Here is a tiny trained network, its code and every weight. The questions are about switching its units off for an input and a target symbol, where a switched-off unit gives its printed mean instead of its output.

import numpy as np


def w(rows, s, z=0):
    codes = np.array(rows[::2]) - 128.0
    scale = np.full(codes.shape[1], s)
    scale[-1] = z or s
    return codes * scale


def f(y):
    return y / 2 * (1 + np.tanh(0.7978845608 * (y + 0.044715 * y**3)))


def softmax(a):
    e = np.exp(a - a.max(-1, keepdims=True))
    return e / e.sum(-1, keepdims=True)


def log_softmax(a):
    a = a - a.max(-1, keepdims=True)
    return a - np.log(np.exp(a).sum(-1, keepdims=True))


def net(x, mask):
    ids = ['αγεηπστφω'.index(c) for c in x.split()]
    T = len(ids)
    res = E[ids] + P[:T]
    q, k, v = (res @ M[0].T for M in (Q, K, V))
    z = softmax(np.where(np.tri(T) > 0, q @ k.T / 2**0.5, -1e9)) @ v
    res = res + np.where(mask[0], z, O[0][:, -1]) @ O[0][:, :-1]
    y = f(res @ A[0][:, :-1].T + A[0][:, -1])
    res = res + np.where(mask[1:9], y, B[0][:, -1]) @ B[0][:, :-1]
    return log_softmax(res[-1] @ U[:, :-1].T + U[:, -1])


Q, K, V, O, A, B = {}, {}, {}, {}, {}, {}
E = w([
[132,113,155,99,174,60],'α',
[122,137,101,135,126,149],'γ',
[106,174,113,104,133,159],'ε',
[127,167,59,161,115,200],'η',
[150,84,143,94,179,82],'π',
[99,175,180,51,184,106],'σ',
[151,42,155,4,63,47],'τ',
[64,238,116,128,162,187],'φ',
[16,195,155,120,75,137],'ω',
],0.019)
P = w([
[140,172,40,6,214,192],'0',
[135,191,196,136,157,133],'1',
[118,139,47,127,164,86],'2',
[149,195,186,137,120,136],'3',
[110,134,26,127,121,123],'4',
[147,194,185,159,110,139],'5',
[106,131,29,124,107,103],'6',
[141,177,191,152,83,171],'7',
[96,138,26,146,104,99],'8',
[159,182,191,192,117,114],'9',
[92,137,23,143,87,112],'10',
[166,164,185,183,104,123],'11',
],0.016)
Q[0] = w([
[59,67,72,162,69,83],'H0',
[71,174,1,50,150,71],'H0',
],0.0084)
K[0] = w([
[187,169,119,154,201,124],'H0',
[191,168,74,12,225,232],'H0',
],0.011)
V[0] = w([
[8,136,204,94,77,77],'H0',
[26,199,111,160,142,152],'H0',
],0.013)
O[0] = w([
[76,2,118,115,3,57,196],'H0',
[3,131,175,108,69,229,253],'H0',
],0.013,0.0065)
A[0] = w([
[149,164,146,126,132,85,159],'N0',
[70,116,38,80,190,95,180],'N1',
[229,201,106,124,136,110,84],'N2',
[110,96,6,205,147,203,113],'N3',
[150,114,63,117,139,85,2],'N4',
[172,155,137,93,65,154,157],'N5',
[91,170,133,106,108,106,75],'N6',
[129,100,108,88,65,95,131],'N7',
],0.013,0.0099)
B[0] = w([
[201,156,182,89,125,142,169],'N0',
[84,150,91,87,52,36,192],'N1',
[155,98,91,111,105,200,204],'N2',
[149,129,169,98,143,83,175],'N3',
[9,154,126,113,122,235,162],'N4',
[112,175,107,140,178,96,169],'N5',
[178,76,190,123,166,118,186],'N6',
[170,178,157,188,173,163,253],'N7',
],0.012,0.021)
U = w([
[194,136,136,81,99,46,211],'α',
[129,188,113,146,168,151,136],'γ',
[66,185,120,139,179,96,174],'ε',
[127,117,130,156,222,234,11],'η',
[252,156,150,184,73,174,154],'π',
[135,131,212,68,38,1,159],'σ',
[84,165,92,167,72,180,121],'τ',
[137,75,234,13,173,139,2],'φ',
[119,116,205,135,12,144,135],'ω',
],0.0069,0.0066)

Each question gives the input, a string of symbols that net reads in full, and the target symbol t.
The units are the heads (2 rows each of Q, K, V and O) and the neurons (one row each of A and B). Each row of codes is followed by its name. A weight is (code - 128) times the scale printed after its matrix; where a second scale follows, it is the last column's (O, A, B and U).
mask holds one flag per unit, heads first, then neurons. A switched-off unit (its flag False) gives its mean, the last column of its rows in O or B, instead of its output. The means were averaged over made-up inputs and are rounded, as every weight is.
A unit's drop is (log p(t) with every unit on - log p(t) with that unit switched off) / (log p(t) with every unit on - log p(t) with every unit switched off).
The circuit of an input: a set's keep is (log p(t) with only the set's units on - log p(t) with every unit switched off) / (log p(t) with every unit on - log p(t) with every unit switched off). Starting from all 9 units, units are removed one at a time, each time the one whose removal leaves the highest keep (on an exact tie, the one counted first), for as long as the keep stays at least 0.8.
circuit, biggest first: the units of the circuit, biggest drop first
unit that matters most: the unit with the biggest drop
top k neurons: the k neurons with the biggest drops, biggest first
drop when u is switched off: that unit's drop, to one decimal
input φ η τ τ φ τ α π, target π: unit that matters most	H0
input γ τ α φ ε, target γ: circuit, biggest first	[H0, N1]
input ε ε ε τ η γ σ, target ε: circuit, biggest first	[H0, N2, N1]
input γ π ω τ η, target γ: circuit, biggest first	[H0, N3]
input τ γ σ η γ, target τ: circuit, biggest first	[N4, H0, N2, N1]
input φ φ γ ω α φ ε, target φ: top 2 neurons	[N6, N3]
input π ε ω, target π: circuit, biggest first	[H0, N2, N0]
input α ω σ τ η π γ, target α: circuit, biggest first	[H0, N7, N3]
input α α ω γ φ σ α, target α: top 4 neurons	[N1, N7, N0, N2]
input γ φ π, target γ: top 3 neurons	[N1, N6, N2]
input α η φ τ ω, target α: top 3 neurons	[N7, N4, N1]
input τ α γ φ σ, target τ: top 4 neurons	[N4, N2, N1, N6]
input φ ε σ ε α η η α φ, target φ: circuit, biggest first	[H0, N6, N3]
input σ τ γ σ σ φ γ γ φ σ σ, target σ: top 2 neurons	[N7, N1]
input σ φ π, target σ: circuit, biggest first	[N1]
input α σ ω, target α: top 3 neurons	[N7, N1, N4]
input ε α γ α γ, target ε: circuit, biggest first	[H0, N2, N0, N7]
input α φ ε φ φ, target α: circuit, biggest first	[H0, N1, N3, N4]
input α τ γ α φ σ τ ω η φ ε, target α: top 3 neurons	[N7, N1, N3]
input α ω α τ τ α, target π: circuit, biggest first	[N7, H0, N1]
input σ α γ σ ω φ η η, target ω: circuit, biggest first	[H0]
input φ σ φ τ η ε τ α π φ, target π: top 2 neurons	[N0, N2]
input γ ε φ τ φ α σ φ, target π: top 3 neurons	[N7, N1, N0]
input φ α α η α σ σ φ τ, target φ: top 2 neurons	[N6, N7]
input π σ η, target π: top 2 neurons	[N2, N0]
input τ γ ε π η τ, target π: top 2 neurons	[N7, N1]
input ω α ε σ α, target ω: circuit, biggest first	[H0]
input ε σ τ γ π τ ω τ π, target ε: drop when N0 is switched off	0.2
input η η α α γ σ ε π ω π, target ω: drop when H0 is switched off	0.8
input η π σ τ η, target η: drop when N2 is switched off	0.5
